Here is a tiny trained network, its code and every weight. The questions are about switching its units off for an input and a class, where a switched-off unit gives its printed mean instead of its output.

import numpy as np


def w(rows, s, z=0):
    codes = np.array(rows[::2]) - 128.0
    scale = np.full(codes.shape[1], s)
    scale[-1] = z or s
    return codes * scale


def f(y):
    return np.maximum(y, 0)


def log_softmax(a):
    a = a - a.max(-1, keepdims=True)
    return a - np.log(np.exp(a).sum(-1, keepdims=True))


def net(x, mask):
    res = np.array(x, float).reshape(1, 8) / 4 @ E
    y = f(res @ A[0][:, :-1].T + A[0][:, -1])
    res = res + np.where(mask, y, B[0][:, -1]) @ B[0][:, :-1]
    return log_softmax(res[-1] @ U[:, :-1].T + U[:, -1])


A, B = {}, {}
E = w([
[30,112,237,175],'x0',
[182,96,88,114],'x1',
[146,63,148,160],'x2',
[3,47,185,16],'x3',
[152,78,17,131],'x4',
[172,68,75,46],'x5',
[177,153,238,108],'x6',
[101,254,41,152],'x7',
],0.0061)
A[0] = w([
[134,63,38,214,184],'neuron 0',
[158,94,100,49,122],'neuron 1',
[109,118,92,245,224],'neuron 2',
[7,126,11,28,178],'neuron 3',
[87,129,46,123,132],'neuron 4',
[79,125,112,116,113],'neuron 5',
[113,100,240,73,252],'neuron 6',
[177,2,110,133,202],'neuron 7',
],0.0087,0.0039)
B[0] = w([
[162,229,237,1,244],'neuron 0',
[165,181,131,107,188],'neuron 1',
[167,244,158,57,236],'neuron 2',
[59,84,81,132,254],'neuron 3',
[19,215,98,137,191],'neuron 4',
[14,54,88,241,156],'neuron 5',
[153,174,186,48,252],'neuron 6',
[215,189,238,72,240],'neuron 7',
],0.0066,0.0073)
U = w([
[68,104,150,140,132],'0',
[108,36,105,100,121],'1',
[148,145,184,69,171],'2',
[162,145,137,249,104],'3',
[164,60,108,179,2],'4',
[115,146,35,172,116],'5',
],0.011,0.0058)

Each question gives the input, the list of numbers given to net, and the class t.
The units are the neurons (one row each of A and B). Each row of codes is followed by its name. A weight is (code - 128) times the scale printed after its matrix; where a second scale follows, it is the last column's (A, B and U).
mask holds one flag per neuron, in row order. A switched-off neuron (its flag False) gives its mean, the last column of its row in B, instead of its output. The means were averaged over made-up inputs and are rounded, as every weight is.
A unit's drop is (log p(t) with every unit on - log p(t) with that unit switched off) / (log p(t) with every unit on - log p(t) with every unit switched off).
The circuit of an input: a set's keep is (log p(t) with only the set's units on - log p(t) with every unit switched off) / (log p(t) with every unit on - log p(t) with every unit switched off). Starting from all 8 units, units are removed one at a time, each time the one whose removal leaves the highest keep (on an exact tie, the one counted first), for as long as the keep stays at least 0.8.
units of the circuit, in order: the units of the circuit, biggest drop first
k most important neurons: the k neurons with the biggest drops, biggest first
drop when u is switched off: that unit's drop, to one decimal
input [-4,3,2,1,-8,-3,-6,2], class 5: 3 most important neurons	[neuron 7; neuron 0; neuron 6]
input [-8,-4,-2,-8,-3,1,8,6], class 3: units of the circuit, in order	[neuron 0; neuron 6]
input [-4,-6,5,4,3,-8,-5,3], class 5: units of the circuit, in order	[neuron 7; neuron 6]
input [-6,-6,8,7,-4,6,-7,5], class 1: units of the circuit, in order	[neuron 3]
input [1,-6,-4,-4,-5,3,-2,4], class 3: 2 most important neurons	[neuron 0; neuron 6]
input [-2,-8,2,-7,-5,-4,8,3], class 3: 3 most important neurons	[neuron 0; neuron 7; neuron 6]
input [4,-8,2,-2,-7,5,-5,1], class 0: 3 most important neurons	[neuron 0; neuron 7; neuron 1]
input [-2,-7,7,-8,-2,0,-8,5], class 2: 2 most important neurons	[neuron 0; neuron 2]
input [-6,8,-8,-6,-6,4,-3,-1], class 5: 4 most important neurons	[neuron 6; neuron 7; neuron 2; neuron 4]
input [6,-2,-4,4,6,0,2,7], class 5: 2 most important neurons	[neuron 0; neuron 7]
input [-5,3,-4,-5,-7,-4,6,8], class 3: 3 most important neurons	[neuron 0; neuron 6; neuron 7]
input [-8,5,7,-3,7,-8,3,5], class 2: drop when neuron 2 is switched off	0.1
input [-6,-1,4,-1,-2,7,-3,8], class 5: drop when neuron 0 is switched off	-0.1
input [3,-8,4,7,-6,0,-5,-1], class 0: drop when neuron 5 is switched off	0.3
input [-6,-8,0,8,4,4,1,3], class 1: drop when neuron 3 is switched off	0.2
